Below is a small trained network, with its code and all its weights. Each question gives an input and a class and asks what happens when units are switched off, that is, made to give their printed mean instead of their output.

import numpy as np


def w(rows, s, z=0):
    codes = np.array(rows[::2]) - 128.0
    scale = np.full(codes.shape[1], s)
    scale[-1] = z or s
    return codes * scale


def f(y):
    return y / 2 * (1 + np.tanh(0.7978845608 * (y + 0.044715 * y**3)))


def log_softmax(a):
    a = a - a.max(-1, keepdims=True)
    return a - np.log(np.exp(a).sum(-1, keepdims=True))


def net(x, mask):
    res = np.array(x, float).reshape(1, 4) / 4 @ E
    y = f(res @ A[0][:, :-1].T + A[0][:, -1])
    res = res + np.where(mask, y, B[0][:, -1]) @ B[0][:, :-1]
    return log_softmax(res[-1] @ U[:, :-1].T + U[:, -1])


A, B = {}, {}
E = w([
[223,11,46,147,146],'x0',
[209,165,109,121,1],'x1',
[16,115,112,228,44],'x2',
[144,217,42,189,180],'x3',
],0.0092)
A[0] = w([
[154,161,116,132,56,85],'n1',
[162,66,82,141,118,34],'n2',
[107,251,76,135,160,118],'n3',
[126,189,185,110,126,71],'n4',
[105,200,139,98,128,59],'n5',
[100,56,118,142,190,56],'n6',
[119,152,226,129,107,21],'n7',
[76,131,120,179,106,54],'n8',
[141,55,99,134,115,97],'n9',
[127,92,193,72,100,178],'n10',
[86,114,132,194,130,193],'n11',
[78,215,118,124,106,62],'n12',
[142,93,177,52,123,116],'n13',
[111,127,240,107,105,79],'n14',
[109,182,179,122,134,62],'n15',
[163,173,112,95,167,169],'n16',
[135,167,36,161,167,137],'n17',
[99,131,89,206,102,219],'n18',
[72,173,197,91,77,4],'n19',
[89,115,115,125,191,26],'n20',
[54,93,104,126,85,138],'n21',
[170,198,88,88,172,173],'n22',
[183,167,133,109,57,30],'n23',
[181,76,98,155,139,64],'n24',
[173,151,150,92,232,110],'n25',
[80,152,101,122,194,52],'n26',
[76,103,63,161,92,55],'n27',
[85,41,178,100,102,113],'n28',
[166,187,89,129,76,23],'n29',
[112,175,180,117,125,47],'n30',
[75,113,155,145,205,63],'n31',
],0.014,0.0024)
B[0] = w([
[199,198,204,126,70,196],'n1',
[172,33,105,73,179,216],'n2',
[81,46,26,157,59,254],'n3',
[182,41,155,68,198,205],'n4',
[149,26,137,114,135,201],'n5',
[224,98,153,144,65,206],'n6',
[148,80,77,118,134,206],'n7',
[144,189,139,42,206,205],'n8',
[150,32,89,104,132,213],'n9',
[36,187,51,102,70,235],'n10',
[141,204,103,61,146,215],'n11',
[158,104,66,103,136,228],'n12',
[67,204,62,73,95,221],'n13',
[135,46,64,172,97,234],'n14',
[209,76,123,109,169,203],'n15',
[77,198,113,21,149,198],'n16',
[41,78,37,184,26,230],'n17',
[100,176,103,17,168,237],'n18',
[178,74,76,115,146,249],'n19',
[222,175,190,157,64,184],'n20',
[125,178,105,55,174,220],'n21',
[71,178,82,33,145,222],'n22',
[213,190,202,151,80,205],'n23',
[179,21,136,104,171,215],'n24',
[135,184,122,26,136,244],'n25',
[197,124,169,219,32,199],'n26',
[134,148,116,4,156,213],'n27',
[118,173,61,123,2,250],'n28',
[237,131,179,185,33,191],'n29',
[149,65,189,103,184,195],'n30',
[251,178,203,167,48,220],'n31',
],0.0085,0.01)
U = w([
[172,21,126,124,169,66],'0',
[102,112,81,148,79,175],'1',
[220,168,206,154,98,108],'2',
[124,190,141,69,187,47],'3',
[120,126,120,132,128,220],'4',
[71,95,209,230,185,1],'5',
[110,124,212,217,238,1],'6',
[76,109,248,221,214,1],'7',
],0.013,0.008)

Each question gives the input, the list of numbers given to net, and the class t.
The units are the neurons (one row each of A and B). Each row of codes is followed by its name. A weight is (code - 128) times the scale printed after its matrix; where a second scale follows, it is the last column's (A, B and U).
mask holds one flag per neuron, in row order. A switched-off neuron (its flag False) gives its mean, the last column of its row in B, instead of its output. The means were averaged over made-up inputs and are rounded, as every weight is.
A unit's drop is (log p(t) with every unit on - log p(t) with that unit switched off) / (log p(t) with every unit on - log p(t) with every unit switched off).
The circuit of an input: a set's keep is (log p(t) with only the set's units on - log p(t) with every unit switched off) / (log p(t) with every unit on - log p(t) with every unit switched off). Starting from the 12 units with the biggest drops (on a tie, the unit counted first), units are removed one at a time, each time the one whose removal leaves the highest keep (on an exact tie, the one counted first), for as long as the keep stays at least 0.8.
units of the circuit, in order: the units of the circuit, biggest drop first
most important unit: the unit with the biggest drop
k most important neurons: the k neurons with the biggest drops, biggest first
drop of u: that unit's drop, to one decimal
input [-6,-7,-6,0], class 2: units of the circuit, in order -> (n31)
input [-4,-4,0,-7], class 1: 2 most important neurons -> (n28; n10)
input [5,-8,7,4], class 2: units of the circuit, in order -> (n31; n20)
input [-6,-7,-4,-5], class 2: 3 most important neurons -> (n31; n20; n3)
input [-1,-5,-7,-6], class 3: 2 most important neurons -> (n25; n3)
input [-8,-3,-5,8], class 0: 2 most important neurons -> (n4; n5)
input [0,-8,8,-2], class 2: 2 most important neurons -> (n31; n6)
input [7,-8,-8,7], class 2: 4 most important neurons -> (n20; n26; n6; n31)
input [-4,4,-8,8], class 1: 3 most important neurons -> (n3; n17; n29)
input [3,-7,-8,-3], class 3: 3 most important neurons -> (n25; n13; n16)
input [5,6,-7,7], class 1: 3 most important neurons -> (n17; n29; n22)
input [-6,-6,1,8], class 1: 2 most important neurons -> (n3; n17)
input [5,-8,2,-6], class 2: 2 most important neurons -> (n31; n6)
input [5,-6,4,-8], class 1: most important unit -> n28
input [5,3,0,-6], class 1: 2 most important neurons -> (n28; n10)
input [-7,5,6,-6], class 0: drop of n14 -> 0.2
input [-4,-2,3,3], class 0: drop of n10 -> 0.3
input [3,-5,-3,7], class 1: drop of n6 -> 0.0
